Below is a small trained network, with its code and all its weights. Each question gives an input and a class and asks what happens when units are switched off, that is, made to give their printed mean instead of their output.

import numpy as np


def w(rows, s, z=0):
    codes = np.array(rows[::2]) - 128.0
    scale = np.full(codes.shape[1], s)
    scale[-1] = z or s
    return codes * scale


def norm(h):
    return h / np.sqrt((h * h).mean(-1, keepdims=True) + 1e-5)


def f(y):
    return y / 2 * (1 + np.tanh(0.7978845608 * (y + 0.044715 * y**3)))


def log_softmax(a):
    a = a - a.max(-1, keepdims=True)
    return a - np.log(np.exp(a).sum(-1, keepdims=True))


def net(x, mask):
    res = np.array(x, float).reshape(1, 2) / 4 @ E
    u = 0
    for l in range(2):
        y = f(norm(res) @ A[l][:, :-1].T + A[l][:, -1])
        res = res + np.where(mask[u : u + 9], y, B[l][:, -1]) @ B[l][:, :-1]
        u += 9
    return log_softmax(norm(res)[-1] @ U[:, :-1].T + U[:, -1])


A, B = {}, {}
E = w([
[119,169,92,148,146,98,158,85,155],'x0',
[169,138,133,4,188,194,145,134,158],'x1',
],0.013)
A[0] = w([
[232,151,133,169,207,134,153,182,103,158],'L0N1',
[175,80,125,159,133,187,108,188,133,46],'L0N2',
[137,139,49,112,119,1,126,183,43,255],'L0N3',
[136,163,113,162,100,190,116,115,55,90],'L0N4',
[196,165,150,82,118,184,141,105,134,192],'L0N5',
[171,130,156,128,76,125,78,118,174,71],'L0N6',
[178,94,184,109,44,143,155,121,90,141],'L0N7',
[134,67,151,112,111,173,83,118,160,163],'L0N8',
[164,65,190,140,125,201,171,45,113,36],'L0N9',
],0.0065,0.002)
B[0] = w([
[55,112,166,92,175,127,174,154,166,157],'L0N1',
[105,122,115,96,190,42,156,165,128,172],'L0N2',
[111,211,153,38,185,148,181,191,171,211],'L0N3',
[124,202,114,34,92,130,74,67,193,133],'L0N4',
[93,172,146,211,97,95,110,128,167,254],'L0N5',
[82,158,87,144,214,136,169,39,91,123],'L0N6',
[101,102,120,181,254,113,214,142,96,188],'L0N7',
[112,202,170,113,68,87,85,104,151,193],'L0N8',
[119,49,78,119,88,185,111,9,71,135],'L0N9',
],0.0067,0.0042)
A[1] = w([
[116,154,146,91,175,100,173,146,169,228],'L1N1',
[95,108,112,157,117,98,103,128,84,185],'L1N2',
[164,1,181,78,92,92,50,214,48,5],'L1N3',
[103,137,60,137,129,110,145,33,155,64],'L1N4',
[207,144,144,103,108,146,121,130,143,47],'L1N5',
[107,85,102,150,90,91,76,125,72,237],'L1N6',
[159,148,148,73,167,204,167,88,78,219],'L1N7',
[121,125,164,146,154,133,161,189,186,97],'L1N8',
[107,120,22,187,68,159,80,169,180,167],'L1N9',
],0.0096,0.0018)
B[1] = w([
[121,95,123,144,105,132,101,139,97,254],'L1N1',
[153,142,158,97,137,170,147,151,155,167],'L1N2',
[190,131,4,156,165,63,183,75,145,207],'L1N3',
[192,93,86,80,180,93,174,141,93,175],'L1N4',
[84,155,134,123,118,210,142,158,141,139],'L1N5',
[97,155,191,57,130,156,126,131,127,166],'L1N6',
[122,181,175,192,64,89,167,143,106,188],'L1N7',
[88,67,136,124,172,140,60,98,156,192],'L1N8',
[131,99,168,87,103,219,88,127,133,153],'L1N9',
],0.011,0.0093)
U = w([
[199,140,41,137,192,21,212,126,117,161],'0',
[62,201,255,133,72,160,173,180,158,156],'1',
[56,43,134,143,181,126,38,127,120,150],'2',
[159,165,45,129,49,196,88,84,79,15],'3',
[183,138,77,128,30,193,104,38,67,13],'4',
[198,170,101,148,91,190,79,44,55,12],'5',
[178,155,88,122,65,174,89,52,87,16],'6',
[190,179,102,121,92,153,61,57,93,19],'7',
],0.016,0.011)

Each question gives the input, the list of numbers given to net, and the class t.
The units are the neurons (one row each of A and B). Each row of codes is followed by its name. A weight is (code - 128) times the scale printed after its matrix; where a second scale follows, it is the last column's (A, B and U).
mask holds one flag per neuron, layer by layer. A switched-off neuron (its flag False) gives its mean, the last column of its row in B, instead of its output. The means were averaged over made-up inputs and are rounded, as every weight is.
A unit's drop is (log p(t) with every unit on - log p(t) with that unit switched off) / (log p(t) with every unit on - log p(t) with every unit switched off).
The circuit of an input: a set's keep is (log p(t) with only the set's units on - log p(t) with every unit switched off) / (log p(t) with every unit on - log p(t) with every unit switched off). Starting from the 12 units with the biggest drops (on a tie, the unit counted first), units are removed one at a time, each time the one whose removal leaves the highest keep (on an exact tie, the one counted first), for as long as the keep stays at least 0.8.
circuit, biggest first: the units of the circuit, biggest drop first
most important unit: the unit with the biggest drop
top k neurons: the k neurons with the biggest drops, biggest first
top k neurons in layer l: the k neurons of layer l with the biggest drops, biggest first
drop of u: that unit's drop, to one decimal
input [-1,-3], class 2: most important unit => L0N3
input [-1,0], class 2: top 2 neurons => L1N3; L0N2
input [-2,0], class 2: top 3 neurons => L0N7; L0N2; L1N3
input [-3,3], class 2: top 2 neurons => L0N5; L0N1
input [3,3], class 2: top 3 neurons => L0N5; L1N3; L0N6
input [-8,-7], class 0: top 2 neurons => L1N3; L0N5
input [3,4], class 1: top 3 neurons in layer 0 => L0N2; L0N7; L0N6
input [-8,7], class 0: top 2 neurons => L1N3; L0N3
input [-7,-8], class 1: top 3 neurons => L1N6; L1N4; L1N9
input [6,-8], class 1: top 3 neurons in layer 1 => L1N3; L1N9; L1N6
input [-7,6], class 0: top 2 neurons => L1N3; L0N3
input [0,1], class 2: top 2 neurons => L0N1; L1N7
input [1,-3], class 2: top 2 neurons => L0N3; L1N7
input [-5,0], class 0: top neuron => L1N3
input [2,-2], class 2: top 2 neurons => L0N3; L1N3
input [3,1], class 2: top 2 neurons in layer 0 => L0N9; L0N6
input [-8,4], class 0: drop of L1N3 => 1.8
input [-2,1], class 2: drop of L1N7 => 0.1
input [5,8], class 1: drop of L1N7 => 0.1
input [-3,5], class 1: circuit, biggest first => L1N7
input [-7,-1], class 0: drop of L1N3 => 0.5
